Each row was made from one path, in order. Every step used is in the known rows, and no mark comes twice. Write each row's path.
Each row is shifted at random along 3 fixed directions that mean nothing.
Known rows
nofun, tafe, filiv, pava, tesipoz: [-144 -315  216   19   31  152  268 -159  250 -267   81   83  167  141
   -2 -150  165 -226  104  -68  195   71  104   76 -165  141  464 -233
  -59 -213 -240  179  270 -199  -97  108 -174 -387   72  279  -53  -71
 -257   14 -237  -76  -64  -79 -411    0  -64  148 -173  -99 -302 -150
 -150  -21  -25  191   87  297  -50]
mesu, fimi, naza, filiv, tesipoz, tebe: [ -75 -118  224   64  -76  -51   14  133  -82 -368  233  -28   58   27
 -125 -136  215 -183  -78  -48 -381 -181  -49  -73 -112  155  113 -190
 -303  -98 -285  -94  286  -76  -66    3 -234  128  213  278  278   19
   67  -94 -356  -26  -15 -128 -269   78  138  105  185   54 -345   16
  -46 -100  183   43   -5   62 -227]
naza, fimi, gozum, ketap, tafe, mesu, pava, filiv, tesipoz, kazi: [-174 -245   97   22   45  149  181   18   84 -274   82  -42  217   38
  -91  110 -145 -275  179 -216  467   -3  129  -63 -246  157  246 -137
  -78 -136 -175  192  314  -94  -71  163 -281 -210  111  280 -266  -34
 -183  -47  -89  -24   -2  -97 -431  206 -100   24 -116 -172 -229  -12
 -162  -15 -230  197   76  -96 -125]
fimi, gozum, ketap, naza, filiv, tesipoz, tebe, tafe, mesu, pava: [ -25 -212   36   84  -19   75  -33   22  270 -178  118 -157   35  -10
   13 -126   20 -183  127 -237  351   -3   28 -138  129    2 -124   -9
 -182   93   -3  141  132   88  -92    7 -194   69  -32   31 -376    3
 -138   78  113  -42  117  -93  -89  175   18   26 -163  -63   24  125
    2 -116 -324   31   -9 -116 -121]
kazi, pava, filiv, tesipoz, tebe, gozum, ketap, tafe, mesu, fimi, naza: [-236 -125 -143 -100  -63  -13 -233   35  606   57  326 -190  137   23
   44 -160 -204 -109  319 -427  671 -126 -115   16 -138  153 -460   -1
   -2   78  -29   -2 -208  156  -66   60 -120  166 -162  -83 -188    9
 -114 -116  209  130 -132  194  -35   63  193 -162 -451 -231  225  197
  106 -149 -453  115 -218 -126   89]
nofun, tesipoz, kazi, filiv, naza, fimi, gozum: [-182   40 -267 -232  -11  123  -75    4  102  200  142 -138  251   62
   93  179 -353  -76   20 -364  630   48  -65   77 -287  240 -228  -61
  378  -76   28  213 -349  -97   10  219   99   76 -141 -193  -97  -50
 -162  -81  232   85 -178  313 -189  138   14 -203 -344 -336  193   74
   24  160 -493  302   17 -274  258]
kazi, pava, tesipoz, filiv, naza, fimi, gozum, ketap, tebe, nofun: [  21 -366  265  245 -279 -161   -4   43  125 -254  103 -162  -90  -61
  -52 -346  424  -32   -7  -46  -99   -1  105 -186  444   67  109   56
 -427  277 -158 -113   81  117 -151 -277 -564 -110    4    2 -154  -13
   -8  231  -82  -98  130 -280 -216 -258   83  182  107  249 -227  238
   -6  -61  -22 -145 -283   50 -342]
fimi, naza, filiv, pava, tesipoz, kazi: [  24  -91   64   11  -66   26  -54  -13  124 -147  162 -142   19  -22
   71 -135  103  -84  103  -66  163   30  101 -129  -10 -232   64   16
 -191   24    5   33   39  -27   34    2 -210 -190  -58  184 -336   35
 -114   34   49   54  124  -13 -221  106   77   73 -133    8  -30  154
   30  -88 -253   38  -72   43  -23]
tafe, tesipoz, pava, filiv, naza, fimi, gozum, ketap: [-105 -230   50   89 -244 -157 -117  -23  363  -55  166 -253  -72  -12
  102 -213  101   23  141 -290  325    7   52  -96  219   50   -5   88
 -199  281   -3  -77 -129  215 -101 -204 -326  -59 -110   31 -354    1
  -77  145  202   33  -58  -95 -131  -85   79    9 -152   55   67  209
   86  -80 -287  -57 -301 -101 -155]
tebe, nofun, tafe, tesipoz, kazi, naza, filiv, pava: [-285  -10  159   37  -49 -375 -373  205  312 -115   89   -8 -192 -136
 -212 -483  297  116  184  -25   11 -344 -251   77   57  140 -106  -24
 -220  100 -164 -374  -79  183  -74 -193   -7  364  111 -103  129   51
  224  -71  -68  138 -241  -11  501   23  312 -102  279   32  143  203
  163  115  124 -298 -181   61  -94]
gozum, naza, filiv, pava: [ -23  -29  104  174  -15 -170 -197  115  115 -223  185  -13 -111  -49
 -214 -439  188   15  172   33 -101 -165  -87 -174   35   13    5  -57
 -262  129  -74 -178   87  200  -25 -185 -134  152   96    3 -100   -6
  141  -49 -111   38  127 -128   38   10   84   37  161   98   -5  172
   -4   57   71 -171 -125   80 -182]
tebe, nofun, tafe, mesu, pava, tesipoz: [-213  -44  -40  -49  450  378  221 -157  253   60  -48   93  390  122
  126  321 -263 -278  223 -117  766  -51   19  218 -602 -231  -96 -245
  415 -477    0  259  189 -375   53  452  113 -281   52  121 -105  -42
 -369 -188  -35   26 -249  274 -307  414  -77  -54 -537 -464    4 -194
  -97   93 -350  470  276   68  237]
tafe, tesipoz, kazi, pava, filiv: [-165 -129    5 -142 -358 -200 -155   -9  315    6   63 -281  -97  -60
  123 -184   23   84   57 -276  221   27   26   28  231  162   28   78
 -117  272  -20 -125 -244  158  -82 -172 -259    6 -158  -13 -254    4
  -34  147  197   55 -113   32   13 -129  159  -63    4   76  209  195
  135  151 -246 -107 -291  -91  -20]
tafe, mesu, fimi, naza, filiv, pava: [-139  -65  193   81   83 -153  -89  128  278 -294  103   66  -62  -41
 -192 -276  231 -112  334   31 -203 -317 -154  -43  -56  145  113 -192
 -362  -71 -272 -309  266   50  -62  -69 -229  125  228  457  171  -10
  180  -66 -282   80  -98 -129  -96   65  212   18  192   63 -204  -52
   66    8  213 -174  -70  114 -244]
filiv, naza, fimi, gozum, ketap: [ 129 -306 -240   92 -635 -182 -122 -146  -30  374  244 -538 -196    4
  370  -36 -117  293   20 -607  473  345  344 -145  768 -186   -8  494
 -279  677  704  349 -447  448 -102 -286 -136 -375 -370 -197 -451  129
 -290  433  671   41  321 -207 -252 -184    4  -53 -500   82  257  366
  241 -129 -691   19 -358 -306 -121]
fimi, gozum, ketap, tafe, mesu, pava, filiv, tesipoz, tebe: [-135 -116  126  102  149   36  -13  170  358 -312  113   85   84   -1
 -155 -190   85 -267  119  -66  177 -197 -109  -24 -183  206 -109 -166
  -92 -114 -345  -68  257    8  -93   90 -151  279  131  145  -76  -35
   49 -140 -154   -4 -116  -57   56  200   42    8   63  -80  -80    2
  -74 -198   14  -29   46  -26 -121]
mesu, tebe, nofun, gozum, fimi: [-109   73 -263  -64  109  232   85    0  -55  231   72 -132  310   71
  234  313 -512  -95 -117 -258  462  -39   24   73 -390  128 -472  -28
  373 -143  234  321  -59 -153   36  363  257    3  -50 -156   90   15
 -241 -199  145   13 -172  298 -142  242 -120 -149 -415 -383  224   -3
  -52   66 -489  421   47 -253  273]
pava, tesipoz, filiv, naza, fimi, gozum, ketap, tebe, nofun: [-136    0   26   92  113    7 -131  154  192 -147  175    1  185   28
  -69  -47   91 -144  -31   21  108 -189 -149  -51 -298   88 -324 -114
   71 -145 -292 -118   87  -19  -11  117 -112  420  100  -46  127    9
   12 -159 -155   66 -141  111  -10  132  137  -27  -13 -159  -52   91
  -45 -177  -24  127  -25 -101  -24]
tebe, filiv, naza, fimi, gozum, ketap, tesipoz, kazi, pava: [ -88  -99  -21    9 -432 -449 -514  196  387   -6  252 -298 -259 -145
 -132 -493  247  217  144 -282   38 -136 -133 -175  463  207 -285  215
 -432  520   50 -290 -295  484 -107 -397 -235  386 -108 -213 -169   96
  223  120  204  114   79 -135  340 -202  316 -116   96  186  205  418
  248  -80 -119 -335 -410 -209 -172]
nofun, tafe, tesipoz, filiv, naza: [-183 -117  108  -67   27   58   32  -35  210 -190  146   64  117  125
 -105 -154  112 -167   95 -107  161  -34  -92  102 -166  192  192 -213
   42 -187 -235   56   27 -105  -76   69   44  114   55   42   87  -50
 -100  -38 -144   18 -146   35  -71  115   10   20  -87 -155 -118  -48
  -70   38    7  115  108  145  -34]
ketap, tafe, filiv, pava, tesipoz: [-306   -6   83  -10 -125 -383 -409  156  614 -131  258    5 -147  -51
 -196 -495  147  107  255 -104   80 -253 -238   46  -68  275 -111   18
 -229  130 -312 -415  -54  360  -88 -189  -39  519   20   33   66   17
  196 -178  -97  143 -233   -2  476  -94  362 -119  136   10  176  100
  114 -185  180 -306 -333  112  -28]
tafe, filiv, pava, tesipoz, kazi: [-303   63   12 -164  305   81  -97   36  428 -111  112  119  262   27
   11  -35 -124 -206  197  -10  311 -210 -214   94 -707  139 -209 -270
  261 -348 -388 -137  126 -142   39  243  -20  144   80  203   52  -69
  -16 -321 -167  111 -299  277  -59  142  179 -109  -98 -316   75  -78
  -39  -38  -86  216   13   87  210]
filiv, naza, fimi, gozum, ketap, tafe, mesu: [  49 -239  309  227  130   12  135   79 -189 -332   69  130   21   25
 -211 -170  311 -171  107   52 -156 -147  -18 -159   72   70  367 -136
 -242 -114 -228   48  287  -26 -107  -68 -217   -1  221  228   84  -20
   65   85 -277  -46  178 -317 -210   77   17  155  215   18 -352  -25
 -143  -45  188   -9  144  116 -379]
pava, filiv, tesipoz, tebe, naza, fimi, gozum, ketap: [-125  -67  -28  -42  257  277   80   41  150 -169  218    8  395  129
   57  122 -160 -325  -59 -105  349 -133  -92  -13 -599  115 -274 -249
  249 -363 -253  155  159 -222   15  343  -48  128   81   59   56   -8
 -187 -266 -143   27 -146  231 -330  269   10  -29 -278 -337  -50  -19
 -130 -246 -236  423  168 -119  109]
filiv, naza, fimi, gozum, ketap, tebe, pava, tesipoz, kazi: [  58 -210  -45   63 -256  -72 -100  -46   -8   69  193 -311    3  -13
  204  -49  -17   56   -7 -359  347  138  142 -162  332 -120 -107  214
 -152  280  248  182 -230  151  -57 -113 -258 -200 -178  -57 -305   61
 -172  180  302   35  245  -82 -202  -50   86  -23 -229  -42   67  278
   66  -98 -473  110 -200 -172  -93]
pava, filiv, naza, fimi, gozum: [-182  176   -9   47  205 -169 -328  277  211  -44  290  194  101    0
 -281 -250  -36  -35  228   99  -57 -482 -351  -42 -472  291 -271 -156
   28 -219 -376 -314  -11  140   24   79  157  660  177   41  342    8
  334 -387 -223  230 -274  158  183  124  256 -143  180 -174   37   54
    0 -154  162  -39 -134  -38   16]
nofun, tafe, mesu, fimi, naza: [-201  -10 -207 -146   70  152   13  -95  266  149  220  -29  190  141
   23  166 -363 -116  348 -354  642   -3  -18  193 -218   86  -66  -99
  173 -160  158  241 -152  -68    8  236  201  -81  -92   78  -47   -1
 -245 -102  177  139 -157  205 -168  281  -26 -148 -534 -364   71  -62
   20   97 -381  270  110  -41  173]
filiv, pava, tesipoz, tebe, nofun, gozum, ketap: [ -66  -86   -6  181 -166 -229 -197   65  390   31   28 -152 -152  -48
  188 -336  270  106  -52 -124  143  -33   -8    1  297  -41 -297  172
 -132  296   80 -173  -72  206  -79 -148 -220  -46  -72  -35  -37   38
   -3   91  164   32  -70   -7  181 -177  122  -76  -22  116  154  200
  195 -204 -154 -151 -272  -81  -60]
mesu, tebe, tafe, tesipoz: [ -81 -238  165  -86 -115  228  267 -143  -68 -219   52 -162  224   98
  225  113  -82 -248 -206 -235  100  122  147   34  -44   42  112 -132
  -57 -162  -28  268  167 -244  -77  154 -161 -216   25  179   20    7
 -336   26 -119 -127   65   -2 -336  146   -3  107 -163 -149 -103  -30
 -117  -65 -229  344  110   74  -39]
ketap, gozum, fimi, naza, filiv, pava: [ 129 -266  -40  138 -365 -153  -75  -14   51  -23  159 -300 -161  -21
    1 -236   60  130  -10 -240   56  109  145 -279  463  204  171  221
 -344  449  187  158  -52  311 -113 -250 -170 -132 -161 -131 -369   10
  -36  227  180  -55  258 -269 -112 -217  -97   77  -70  193   47  205
   18  -40 -258 -181 -311 -143 -192]
naza, fimi, gozum, ketap, tebe, nofun, tesipoz: [-181   61  -96  163   72 -220 -210  263   55   10  134    0  -22 -102
 -179  -36  -82   72   77  -76  133 -240 -187    2  -73  336 -431   21
   18  108  -80 -198 -166  176  -48  -62    9  393   98 -238   90   36
  175 -157   45   62 -213   35  333   85  130 -127  117  -71   73  136
   31   44  -28 -103  -91 -339   -6]
mesu, pava, tesipoz, filiv, naza, fimi: [-112 -169   79   41 -278  -24  -28 -111  237  -63  140 -203   66   55
  112  -60   37  -63   80 -251  240  120  179  -74   34 -166  159   28
 -223  108    5    8  144   52  -54  -34 -361 -246  -32  251 -178  -34
 -171   61   10   -4   49  -67 -481  -76   29   23 -189   10 -163  100
   21  -84 -249  139 -282   74 -109]
mesu, pava, filiv, tesipoz, kazi, naza, fimi: [-191 -110  107  -31 -270 -138 -138    0  237  -82  168 -176   24  -26
   -7 -161    8  -24  109 -261  182  -61   63  -54  -55   17  146  -18
 -245  100 -103 -112  100  102  -55  -57 -337 -104   22  237  -78  -26
    0  -32  -38   72  -47  -36 -342  -64  132  -46    4    5 -101  142
   47   15 -164   54 -319   54 -107]
naza, filiv, pava, tesipoz, tebe, tafe: [-135 -205   40  -40 -159  -48  -96  -44  350 -247  165 -164   46   13
   76 -301   28  -95  118 -116  296   81   79  -65   32  -32  -15   34
 -287   66  -69  -36  106   72  -53  -14 -238 -110  -47  178 -235   27
 -215  -24    9    3   53   17 -129  -23  115   -6 -157   -7   52  153
   27 -252 -242  -32 -179   40  -20]
filiv, pava, tesipoz, tebe, gozum, ketap: [-111  -39  -70   50   52  -21 -151   21  385   21   80  -68   59    1
  199 -153   36  -64   16 -153  334  -23  -80    3  -81  -81 -434   50
   76   39  -15  -60  -65   44  -27   50 -124  -18  -82  -39  -68    4
  -82  -72  146   50  -46  150   82  -39  124 -111 -175 -111  161  138
   92 -274 -275   86 -117  -68   87]
fimi, gozum, naza, filiv, pava: [-139  240  -51  148  437 -105 -348  337  209  -94  215  279   40  -72
 -371 -316  -72 -110  275  151   18 -502 -433  -85 -500  266 -447 -203
  115 -208 -344 -282  -16  112   44   73  258  677  173 -159   91  -44
  395 -440 -139  167 -195  148  425  245  164 -130  229 -179  150   87
  -37   -9   84 -130   -9  -76   64]
tebe, pava, filiv, naza, fimi, gozum: [ -19 -117  -36   40 -101 -148 -275  -12  386   93  190 -173  -30  -31
   39 -262    0   85  204 -205  309 -110  -46 -144  133  -44 -210  126
 -221  191  108  -82 -187  211  -14 -122 -129  -33 -118    5 -237   56
   15  -46  172  111   47   21  -11  -92  173  -76 -226  -11  134  209
  145 -197 -295  -75 -355  -48   -2]
tebe, gozum, fimi, naza, filiv, tesipoz: [  82 -241 -177   33 -304  -29  -72  -40  159  171  115 -385  -56   34
  218 -114  -12   85  -76 -411  297   94  113 -213  351   93  -49  210
 -172  348  344  267 -184  202  -89  -70  -17 -172 -197 -181 -332  109
 -167  219  305  -13  194  -86 -170  -88   12  -28 -291   50  135  190
  123 -139 -471    3 -204 -267  -34]
gozum, naza, filiv, pava, tesipoz, tebe: [-238  262 -234   12   30 -277 -577  235  457   33  397  -67  -31  -48
 -124 -386 -177   89  255 -123  299 -290 -326  -16 -248   81 -699   15
   32  127  -37 -362 -291  340   51  -57  101  674  -55 -224   -6   26
  167 -323  158  247 -152  294  434  135  286 -271  -54 -167  451  314
  141  -56 -200 -115 -269 -170  140]
nofun, tesipoz, tebe, tafe, mesu, pava, filiv, naza, fimi, gozum: [-147 -107   43  -15 -130 -134 -168   82  415 -134  161 -135    6   41
   31 -298  109  -66   48 -242  182 -134 -124    9  170  219 -117  -64
 -203   72 -110 -141  -84   70 -106  -32 -188  204   14  165   48    5
  -29  -17   -5   45 -152   62  -15   49  184 -102  -33  -22   55   95
  104  -93 -149  -60 -202  -88  -87]
nofun, gozum, ketap, naza, filiv, tesipoz: [  72 -132  156  230  202  214  269   25 -122 -251 -143  141  116   50
 -195  -49  255 -209  -43  166  -36  -25   34 -175 -106  227  306 -199
   59 -148 -240  228  373 -134  -94   88 -101  -47  200    8  -65  -99
    7  109 -283 -149  123 -175 -277   43 -239  172  186    9 -418 -146
 -230  194  105   81  256   21 -185]
nofun, tesipoz, tebe, tafe, mesu, pava, filiv, naza: [ -25 -236  133  -97   84  329  265 -192  219 -235   28 -102  301  174
  214   16   52 -324  -81 -204  358  126   90   26 -106  -82  137 -246
   60 -256  -96  265  172 -344  -57  240 -254 -315   10  304  -89  -65
 -396   52 -132 -115    5   99 -562  188  -60   72 -355 -187 -153 -113
 -102  -30 -270  367  147  118  -16]
tebe, nofun, gozum, naza, fimi: [ -52  157   99  292  243 -212 -205  321  -47  -24  -89  199 -108  -82
 -347 -267  275   86   28  259 -296 -482 -298  -77  -61  271 -164  -98
   -7  -29 -146 -269   97  100  -18  -68  149  484  274 -185  341   21
  408 -142 -247   64 -162  -43  414   51   58  -52  455   57  -49   43
    7  196  339 -242  -26  -85 -149]
tebe, pava, tesipoz, filiv, naza, fimi: [ -52 -155  100    2   11   55  -65 -120  297 -119   65 -113  130   47
   64  -81  131 -109   50  -89  279   35   11 -106  -37 -167  -38  -40
 -111  -34  -73  -32   59  -82    0   -5 -329 -212  -33  135 -180  -10
 -155   -6  -45   -2   97   41 -273  -66   72   21 -205  -49 -121   91
   12 -144 -194  112 -144   78  -37]
filiv, naza, fimi, gozum, ketap, tesipoz: [ -46  -16   69  212   47 -206 -191  180  -48  -64  212   25  -50  -43
 -153 -158  171   39   61  -57  -76 -210 -168 -109   -6  104 -123   -6
  -68   71 -157 -160  -49  193  -69 -140  -74  349  115  -97  109   12
  211  -46  -73   62    3 -124  116   33  190  -19  178   -7  -57  127
   13  -36   81  -59  -69 -118 -188]
pava, tesipoz, tebe, filiv, naza, fimi, gozum, ketap, tafe: [-140  -40  -27  -13   16   36 -159  123  246 -160  259  -40  208   79
  -31  -82  -18 -180  -66 -126  254 -110 -137  -13 -212  154 -364  -70
   44 -110 -207  -14  -29   -2  -25  129  -98  414   -6  -69   78   30
  -90 -169  -46   61  -56  164   57  137  139  -80 -133 -212   46  142
  -50 -291 -159  163    5 -130   34]

Which path is each row?
[-215  -50  162 -106  -34 -132 -149  107  351 -272   65  -88   37  -73
  -24 -199   86 -122  138  -69   -4 -280 -167  -10  -25  190  -93 -161
 -298  -47 -257 -322  115  -29  -57   -5 -365  216  134  403  172   -8
   64  -61 -170  114 -107   68  -70   37  275  -93  192  -38   -7   72
   82   27  -24  -63 -174   17 -155]  tafe, mesu, tebe, pava, filiv, tesipoz, kazi, naza, fimi
[ -11 -192 -116  -22 -621 -358 -301  -55  422  120  201 -514 -239  -22
  300 -348  153  292 -118 -451  221  177  100  -47  755   14 -204  321
 -380  638  358 -121 -468  348 -117 -344 -342  -73 -283  -75 -213   92
 -163  291  403   30   41   -6   13 -292  195 -115 -237  223  270  331
  313 -108 -391 -208 -528 -218  -74]  nofun, tesipoz, tebe, pava, filiv, naza, fimi
[ -94 -255  -87  -56 -136  128   36 -122  317  -88  160 -306  137   90
  197  -37 -104 -146   21 -450  585  174   85  -20  155   68 -151  -15
  -36  114  141  275  -71  -11 -101   70 -211 -168 -139   13 -311   -9
 -382  121  200  -70   36   67 -287  121  -11  -42 -470 -159   73   82
   35  -16 -510  203  -17 -164   14]  nofun, tesipoz, tebe, tafe, mesu, fimi, gozum, ketap, naza, filiv, pava
[  43 -169  124  171   86   77  -17   98   99 -281  150    9   81   43
  -88 -296  140 -223  -36   -2   36 -132  -60 -177    4   94  -10 -119
 -150  -76 -177   81  148  -36  -45   45 -120  129   52   10 -158   -8
  -26  -76 -117  -33  119  -54  -81  131    9   90   39  -25  -50  124
 -106 -160 -122   10    0   15 -124]  fimi, gozum, naza, filiv, pava, tesipoz, tebe, tafe
[ -99 -178 -178  -66  -46  179   94  -48  162  -59   51 -245  192   37
  218   82 -199 -136  -38 -220  574  174  157   -9 -127   13 -207   30
   77   48  134  287   61  -42  -50  196  -34 -124  -73  -60 -281   29
 -381   52  179  -57  -13  116 -257  152  -95  -48 -396 -174  128   79
    0  -85 -491  205   59 -259  100]  naza, filiv, tesipoz, tebe, nofun, gozum, ketap
[  -5  -70 -218 -130  409  537  235 -106  -25  -88  174  -98  571  154
  154  496 -489 -381 -110 -172  668  123  -11  -90 -711  -18 -398 -237
  532 -412  -93  482   39 -408   64  512   88   78  -86 -189 -321  -57
 -448 -218   -1 -104    8  357 -426  421 -148   11 -636 -500   74  -74
 -292   -5 -550  621  302 -244  294]  ketap, tesipoz, tebe, gozum, fimi, naza, filiv
[   4 -274  -36   49 -170    1  -56 -111   46   47  258 -285   56   39
  181  -44 -118  -14  123 -440  530  150  116 -136  244  -86 -107  163
 -107  206  238  261 -244  149  -78  -96 -159 -205 -194  -97 -360   35
 -257  145  331   10  184  -80 -207   30   45   -8 -413 -149  107  248
   21 -136 -532  179 -145 -135  -93]  filiv, naza, fimi, gozum, ketap, tebe, tafe, tesipoz, pava
[-279  -50   72  -25  -90 -258 -236  119  526 -203  230    2 -128    5
 -217 -394  154  -33  410 -174  154 -229 -164   87   75  240   93  -98
 -347   53 -182 -286   35  164  -94 -100  -87  202   86  264   45    8
   98  -64  -68  158 -221  -39  128   72  194 -105   45    9  -59   55
  128  -10   57 -243 -159   74 -141]  nofun, tafe, mesu, fimi, naza, filiv, tesipoz, pava
[-169 -161  201  270 -367 -516 -291  306  315 -285  143  -50 -353 -147
 -397 -532  320  135  290  -45 -235 -278  -61 -148  481  417  177  110
 -705  425 -192 -446  138  486 -178 -418 -362  358  174  180  -25   54
  360   63 -110   64  -31 -387  290 -169  176   -6  498  348 -156  211
   94  -73  283 -564 -403  -89 -428]  naza, fimi, gozum, ketap, tafe, mesu, pava, filiv
[   0 -250  156  164  -70  -60   -4   51   75 -187  238  -15   50  -30
 -151 -290   99  -87  205  -54   55  -94   19 -172   76  180   19  -44
 -242   81 -195  -28    7   99  -96 -137 -337  -48   15   13 -117  -49
   47    6  -87  -18   86 -151 -252 -125   56  114  -10   38 -171  167
 -102  -21  -80   -3 -191   66 -198]  kazi, pava, filiv, naza, fimi, gozum, ketap, tebe
[-330   31  -49   37   91 -239 -334  253  352 -103  266   52   -4  -72
 -284 -174 -143  -26  323 -156  358 -279 -255   -7 -273  375 -334  -24
  -58   50 -256 -266  -63  259  -51  -67  -12  458   73  -95  -54    1
  190 -273   38  137 -247   39  356   88  170 -180   61 -151  103  162
   21 -120  -45 -144 -167 -209  -11]  naza, fimi, gozum, ketap, tafe, filiv, tesipoz, pava
[-247 -109  -25  -57  226  206  -78   12  256 -158  205   28  331   44
 -132  -38 -225 -303  280 -152  582 -140 -159  -54 -478  129 -273 -202
   91 -267 -229  123   71 -106  -34  228  -90  211   36   -5  -22  -77
 -152 -196  -72   67   19  189 -198  181   88  -88 -283 -393  -39   64
 -141   -5 -328  278   71   23   42]  kazi, naza, filiv, pava, tesipoz, tebe, gozum, ketap, tafe, mesu, fimi
[  19 -262   74  240 -266 -185    7  125 -109 -158   64 -225 -123  -82
  -21  -39  163   64 -142 -119  -51   34  124 -136  427  127  -24  153
 -315  352   74   -6   41  172 -120 -209 -327   36   25 -108 -164   73
  -40  192   68 -104   86 -252    0  -65   -2   83   92  194  -69  207
   12  -53  -71 -144 -151 -280 -265]  naza, fimi, gozum, ketap, tesipoz, tebe, nofun
[-135 -257  394  129   -9 -125   11  152  146 -505  144  138    2    4
 -326 -449  453 -184   99   72 -242 -209 -111  -86   57  390  337 -245
 -359  -92 -463 -123  266  -48 -151 -117 -314  125  240  216  109  -23
  127  -13 -410  -31   23 -247   -8  -13  109  146  394   64 -419   39
 -156   21  282 -114   14  220 -299]  nofun, tafe, filiv, naza, fimi, gozum, ketap, tebe, pava, tesipoz, kazi
[-125 -166  112  -51 -383 -305 -338  183  293 -193  146 -220 -178  -91
 -180 -424  327   56  -55 -238  -36 -127 -105 -120  347  308   -6   89
 -424  321 -116 -177  -67  293 -123 -263 -244  320   -5  -91  -25   86
  147  112   10   61   76 -168  249 -134  237  -60  219  151   18  289
  149 -149   27 -266 -204 -116 -217]  tebe, filiv, tesipoz, kazi, naza, fimi, gozum, ketap, tafe
[ -59 -207  -57   49 -254   -2  -30  -10  -78   44  208 -209   39  -15
  -26   60 -224  -17  106 -326  380   50   88  -84  264  159  -37  111
 -181  211  185  212 -204  139  -84  -76 -175   45 -121 -109 -140    0
 -157  144  243   32  174  -75 -167   16   -1  -27 -227 -124   34  210
  -32   94 -407   95 -121 -155 -136]  kazi, naza, fimi, gozum, ketap, tafe, mesu, tebe
[-298   14  -61  109 -133 -426 -545  265  326   45  351  -65 -146 -137
 -298 -392   13  156  273 -203  209 -343 -342  -10  101  396 -516   77
 -189  273 -106 -356 -413  396  -86 -267  -15  650  -23 -364  145   19
  275 -134  164  201 -203   53  537  -63  316 -197   75  -85  225  368
  151   38 -100 -246 -351 -179  -79]  kazi, naza, fimi, gozum, ketap, tebe, nofun, tafe, tesipoz, filiv, pava
[-182 -255  -10    6  -85   89  -30  -35  283  -87  288 -108  243   74
  -57  -96 -131 -207  288 -330  516  -18    6  -67 -109  231 -112  -98
  -89  -39 -114  123  -30   52  -99   59 -244   48  -28   46  -82  -45
 -179  -28    6   24   42   16 -377   45  109  -27 -340 -244  -64  131
  -52 -117 -360  244  -89  -39  -74]  kazi, filiv, naza, fimi, gozum, ketap, tebe, tafe, mesu, pava, tesipoz
[ -55    4   82  -53 -177 -187 -274  257  -98 -192  109  -60  -64 -140
 -313 -220   88   -3   10   -5 -164 -183 -156 -170  164  335 -139    3
 -265  145 -152 -135 -104  114  -30 -157 -185  416   44 -133   50   24
  248    0  -27   76  124  -64  239  -35  112  -52  363   41  -39  292
  -28  127   39 -168  -96 -122 -159]  tesipoz, kazi, naza, fimi, gozum, ketap, tebe, filiv
[-205 -223  -69  -37 -155   67   12   20  184 -114  154 -175  188   11
  -54   75 -282 -180  231 -333  594   62  106  -63  -14  281  -67   -9
 -121   52  -16  163    9   32  -75   78 -285  -75  -46   70 -300   -8
 -206   -7  126    9   38    6 -275  100  -22  -66 -229 -186  -42  161
  -76  -10 -439  158  -83 -224  -36]  naza, fimi, gozum, ketap, tebe, tafe, mesu, pava, tesipoz, kazi, filiv
[-337  197 -190   -8   84 -305 -591  303  457   76  421   60   30  -86
 -359 -289 -158   47  421 -158  360 -375 -441  -21 -361  385 -711  -37
   87   71 -291 -424 -344  353  -12 -105   74  855    0 -353  111  -39
  344 -347   80  235 -287  219  458   25  323 -277  -21 -221  282  291
  111  -85  -71 -119 -270 -218   76]  kazi, filiv, naza, fimi, gozum, ketap, tesipoz, pava
[-325    7 -320 -280  -51   19 -222   40  512  130  316 -198  159   48
   87  -71 -483  -99  384 -510  860  -78 -116  125 -190  277 -392  -23
   90    0  154  129 -317   62  -31  214  180  140 -183  -46 -201   29
 -215 -152  349  210 -190  331   55  266  113 -299 -471 -394  381  167
  106   67 -669  163  -87 -228  252]  nofun, tafe, mesu, tebe, gozum, fimi, naza, filiv, tesipoz, kazi, pava
[  58 -248  225   71 -127  -15   93   20 -135 -348  187 -135    1   26
 -103 -235  249 -132  -64 -115 -129   -9   90 -204  124  122  354 -115
 -290   66 -132   45  186  -52  -62 -126 -401 -315   63  156 -165    0
  -30  102 -194  -92  195 -245 -407  -23  -36  168  114  148 -275  131
 -100   87   -2   -3  -13   52 -265]  gozum, fimi, naza, filiv, tesipoz, kazi, pava
[-160 -115  149   86 -115 -210 -238  115  280 -290  267 -100  -38  -42
 -188 -369  164  -23  194 -132  118 -114 -107 -113   97  158 -227  -12
 -277  150 -178 -220  -18  236  -90 -223 -295  256   54  -33  -76   36
   67  -40  -65   37   40 -110  192    7  176   -4   81    4  -35  251
  -18 -122   35 -100 -145   -7 -202]  gozum, ketap, tebe, tafe, tesipoz, pava, filiv, naza, fimi
